Below is a small trained network, with its code and all its weights. Each question gives an input and a class and asks what happens when units are switched off, that is, made to give their printed mean instead of their output.

import numpy as np


def w(rows, s, z=0):
    codes = np.array(rows[::2]) - 128.0
    scale = np.full(codes.shape[1], s)
    scale[-1] = z or s
    return codes * scale


def norm(h):
    return h / np.sqrt((h * h).mean(-1, keepdims=True) + 1e-5)


def f(y):
    return np.maximum(y, 0)


def log_softmax(a):
    a = a - a.max(-1, keepdims=True)
    return a - np.log(np.exp(a).sum(-1, keepdims=True))


def net(x, mask):
    res = np.array(x, float).reshape(1, 2) / 4 @ E
    u = 0
    for l in range(3):
        y = f(norm(res) @ A[l][:, :-1].T + A[l][:, -1])
        res = res + np.where(mask[u : u + 10], y, B[l][:, -1]) @ B[l][:, :-1]
        u += 10
    return log_softmax(norm(res)[-1] @ U[:, :-1].T + U[:, -1])


A, B = {}, {}
E = w([
[131,127,119,173,108,119,252,111],'x0',
[24,137,111,167,132,117,145,105],'x1',
],0.023)
A[0] = w([
[228,119,126,114,128,133,158,132,27],'0.n0',
[253,128,132,119,131,143,34,142,48],'0.n1',
[230,121,137,109,124,128,152,132,42],'0.n2',
[118,127,121,131,125,132,88,125,67],'0.n3',
[177,133,133,135,130,125,138,123,34],'0.n4',
[99,123,130,134,135,124,72,123,16],'0.n5',
[149,112,126,119,126,111,138,134,75],'0.n6',
[84,125,123,106,138,137,45,138,3],'0.n7',
[99,109,139,99,133,144,171,154,108],'0.n8',
[89,124,142,118,129,130,76,133,18],'0.n9',
],0.042,0.0061)
B[0] = w([
[156,119,150,136,99,153,78,177,200],'0.n0',
[153,112,85,77,130,120,164,3,255],'0.n1',
[107,118,155,140,121,162,108,213,204],'0.n2',
[107,127,134,122,122,139,115,151,156],'0.n3',
[145,120,144,149,107,136,106,142,156],'0.n4',
[121,126,124,126,145,126,95,153,169],'0.n5',
[143,122,129,128,98,131,105,130,143],'0.n6',
[106,132,156,133,129,128,87,181,201],'0.n7',
[151,134,96,155,160,122,146,73,151],'0.n8',
[109,111,143,130,138,126,92,148,172],'0.n9',
],0.062,0.044)
A[1] = w([
[108,144,135,107,127,104,153,166,18],'1.n0',
[159,117,148,152,149,173,48,201,54],'1.n1',
[152,147,179,149,100,192,95,254,116],'1.n2',
[144,90,124,93,76,160,160,107,24],'1.n3',
[137,145,138,113,136,111,144,196,191],'1.n4',
[144,116,163,62,89,124,101,149,94],'1.n5',
[102,109,126,74,112,85,141,104,36],'1.n6',
[133,145,145,116,130,132,138,151,94],'1.n7',
[122,143,164,144,153,98,118,227,2],'1.n8',
[123,132,161,142,165,161,7,247,26],'1.n9',
],0.056,0.0033)
B[1] = w([
[81,132,99,116,190,154,84,115,131],'1.n0',
[196,142,160,147,98,120,162,174,215],'1.n1',
[157,66,89,176,3,111,106,184,225],'1.n2',
[61,109,148,78,182,78,99,115,159],'1.n3',
[73,176,171,116,73,84,118,88,149],'1.n4',
[137,195,112,232,144,132,192,158,172],'1.n5',
[215,24,197,56,110,185,123,71,151],'1.n6',
[129,138,106,150,115,100,124,129,134],'1.n7',
[104,98,142,101,216,150,113,39,178],'1.n8',
[123,166,135,87,195,160,134,137,254],'1.n9',
],0.063,0.081)
A[2] = w([
[66,140,147,91,110,49,130,101,86],'2.n0',
[141,235,158,109,114,128,158,156,77],'2.n1',
[86,180,163,114,145,166,131,203,129],'2.n2',
[40,156,200,98,107,117,72,210,97],'2.n3',
[55,144,160,80,160,101,133,219,82],'2.n4',
[117,201,206,68,191,167,160,173,35],'2.n5',
[141,155,139,150,121,87,228,3,2],'2.n6',
[88,177,186,133,85,175,150,129,106],'2.n7',
[90,187,202,84,180,145,94,187,100],'2.n8',
[113,158,71,28,79,91,156,97,84],'2.n9',
],0.047,0.0052)
B[2] = w([
[172,104,156,112,87,112,119,111,142],'2.n0',
[108,28,143,117,122,149,56,90,172],'2.n1',
[98,96,144,81,86,68,108,92,202],'2.n2',
[158,124,88,62,190,130,191,66,184],'2.n3',
[81,179,144,117,196,153,138,113,169],'2.n4',
[59,140,96,123,126,91,102,229,203],'2.n5',
[98,151,92,167,109,108,148,96,252],'2.n6',
[156,81,107,132,120,140,140,109,148],'2.n7',
[65,255,166,112,228,101,165,177,201],'2.n8',
[199,33,239,93,124,242,19,114,162],'2.n9',
],0.045,0.04)
U = w([
[153,64,170,60,150,136,101,9,80],'0',
[190,125,142,179,50,120,130,227,66],'1',
[77,190,160,91,206,96,124,188,97],'2',
[82,176,65,213,108,72,178,46,254],'3',
],0.016,0.0027)

Each question gives the input, the list of numbers given to net, and the class t.
The units are the neurons (one row each of A and B). Each row of codes is followed by its name. A weight is (code - 128) times the scale printed after its matrix; where a second scale follows, it is the last column's (A, B and U).
mask holds one flag per neuron, layer by layer. A switched-off neuron (its flag False) gives its mean, the last column of its row in B, instead of its output. The means were averaged over made-up inputs and are rounded, as every weight is.
A unit's drop is (log p(t) with every unit on - log p(t) with that unit switched off) / (log p(t) with every unit on - log p(t) with every unit switched off).
The circuit of an input: a set's keep is (log p(t) with only the set's units on - log p(t) with every unit switched off) / (log p(t) with every unit on - log p(t) with every unit switched off). Starting from the 12 units with the biggest drops (on a tie, the unit counted first), units are removed one at a time, each time the one whose removal leaves the highest keep (on an exact tie, the one counted first), for as long as the keep stays at least 0.8.
circuit, biggest first: the units of the circuit, biggest drop first
unit that matters most: the unit with the biggest drop
k most important neurons of layer l: the k neurons of layer l with the biggest drops, biggest first
drop when u is switched off: that unit's drop, to one decimal
input [-8,-1], class 0: unit that matters most => 0.n1
input [8,5], class 3: 4 most important neurons of layer 0 => (0.n1; 0.n0; 0.n2; 0.n7)
input [3,3], class 3: 2 most important neurons of layer 1 => (1.n9; 1.n2)
input [4,4], class 3: 2 most important neurons of layer 1 => (1.n9; 1.n2)
input [8,8], class 3: 2 most important neurons of layer 0 => (0.n1; 0.n0)
input [5,7], class 3: 4 most important neurons of layer 1 => (1.n9; 1.n2; 1.n3; 1.n1)
input [0,-7], class 0: 3 most important neurons of layer 1 => (1.n9; 1.n2; 1.n1)
input [1,2], class 3: 2 most important neurons of layer 1 => (1.n9; 1.n3)
input [7,1], class 3: 3 most important neurons of layer 1 => (1.n9; 1.n1; 1.n2)
input [5,6], class 3: 4 most important neurons of layer 1 => (1.n9; 1.n2; 1.n3; 1.n1)
input [2,3], class 3: 4 most important neurons of layer 1 => (1.n9; 1.n3; 1.n2; 1.n1)
input [-5,-1], class 0: drop when 1.n3 is switched off => 0.0
input [-1,0], class 0: drop when 1.n2 is switched off => 0.1
input [-4,-3], class 0: circuit, biggest first => (0.n1)
input [-3,-4], class 0: drop when 0.n1 is switched off => 5.4
